Each row has a name. Each piece below is followed by the name of the row it came from, unless a question asks for something else. Each question is about the rows just above it.

noz: [ 3, 81, 22, 10, -9, -9]
bifi: [ 45, -28, -31, -27, -22,  38]
rosag: [ 3, 81, 22, -2, -9, -9]
kame: [ 38,   4,  62,  14, -15,  41]
fogu: [-48, -13, -47,   0,  23, -43]
zipo: [ 67, -16, -36, -40, -34,  52]
tez: [-47, -48,  24, -13,  -1, -43]
sav: [-17, -39,  56,  41,  15,   4]
zavik: [ 57, -26, -20, -27, -27,  48]
tarep: [  -8, -113,  -14,   16,   14,   14]
zumuf: [-47,  -1, -43,  23, -13, -48]
Put [-43,  23,   0, -47, -13, -48] back in order: which row is it? => fogu
Which row holds these entries in another order? [-48, -47,  -1, -43,  23, -13] => zumuf
The next 2 entries after [ 45, -28, -31]: => [-27, -22]

kame: [ 56, -16, -31, -50,  -9, -41]
zavik: [-41, -16, -31, -50,  55,  48]
tarep: [-41, -16, -31, -50,  55,  -9]
sav: [-40,  10, -30,  61, -17, -14]
[-41, -16, -31, -50,  55,  -9] is in which row? => tarep
Which row holds these entries in another order? [-50, -41, -31, -16,  -9,  55] => tarep
Put [ 10, -30,  61, -17, -14, -40] back in order: which row is it? => sav

zipo: [-20,   1,  65, -62,  29,  39,  48, -54,  39, -61,  -8,  32,  70,  14,   8,
  13,  39]
mipar: [-44,  12,  70, -50,  27,  15,  -6,  16,  19,  13, -47,  76, -23,  71, -49,
  34,  15]
sav: [-61,   2,  59, -71,  17,  -8,  19,   3,  24,  10, -41,  85, -30,  87, -44,
  42,  -8]
zavik: [ 20, -43,   5,  35,  30, -58,  94,  -5,  26,   4, -29,  57, -42,  79, -49,
  13,  39]
noz: [ -6,  50,  98,   4,  -1,  20, -43,   5,  33,  30, -58,  94,  -5,  26,   4,
  40,  48]
kame: [-32,  39,  95, -18,   7,  26, -31,   8,  14,  39, -61,  70,  -8,  32, -54,
  43,  28]
tarep: [-32,  39,  95, -18,   7,  26, -31,   8,  14,  39, -61,  70,  -8,  32, -54,
  43,  26]
[-32,  39,  95, -18,   7,  26, -31,   8,  14,  39, -61,  70,  -8,  32, -54,
  43,  26] => tarep
What are the next 2 entries after [39, 48]? => [-54,  39]
Which row holds these entries in another order? [ 39,  13,   8,  14,  70,  32,  -8, -61,  39, -54,  48,  39,  29, -62,  65,
   1, -20] => zipo
The next 2 entries after [ 20, -43,   5,  33,  30, -58,  94,  -5,  26,   4]: => [40, 48]
Which row holds these entries in another order? [-50, -49, -47, -44, -23,  -6,  12,  13,  15,  15,  16,  19,  27,  34,  70,
  71,  76] => mipar
[-32,  39,  95, -18,   7,  26, -31,   8,  14,  39, -61,  70,  -8,  32, -54,
  43,  28] is in which row? => kame
Which row holds these entries in another order? [-71, -61, -44, -41, -30,  -8,  -8,   2,   3,  10,  17,  19,  24,  42,  59,
  85,  87] => sav

rosag: [ 13,  59,   0,  26, -22]
bifi: [-27, -10,  12,   2, -27]
tarep: [-36,   8, -28, -20,   4]
zumuf: [-2,  7, 11,  0, 21]
mipar: [ 13,  59,  22,  26, -22]
fogu: [-27, -10, -17,   2, -27]
sav: [-27, -10,  12,   2, -16]
Which row holds these entries in another order? [-22,   0,  13,  26,  59] => rosag
Give the next 2 entries after [59, 22]. => [ 26, -22]
Where do [-27, -10, -17,   2, -27] appear? => fogu

tez: [ -2,  18,   8, -25, -24,  24,  38, -67,  24,   7, -34, -35, -42,   5,  10,
  32,  17, -20, -44,  68,  -7, -18,  15, -11,  -6, -20,  43,   7,  24]
fogu: [-25,  79,  40,  -5, -13,  16, -30, -59, -23,  30, -38,  -2,  15,   8,  -5,
  29, -12,  22, -16,  81, -78, -31, -10, -35,  40, -13,  17,   2,  -2]
zumuf: [ 31, -16, -43, -28,  35,   8, -19,  11, -30,  38, -26,  10, -80,  16,  83,
  86, -21,  -9,  27,  25,  13, -33, -55,  -8,  -9, -33,  36,  31, -40]
What are the next 2 entries after [-35,  40]? => [-13,  17]
Put [  8, -25, -24,  24,  38, -67,  24,   7, -34, -35, -42,   5,  10,  32,  17,
 -20, -44,  68,  -7, -18,  15, -11,  -6, -20,  43,   7,  24,  -2,  18] back in order: which row is it? => tez
The next 2 entries after [ 81, -78]: => [-31, -10]
Give the next 2 entries after [-2, 15,  8]. => [-5, 29]

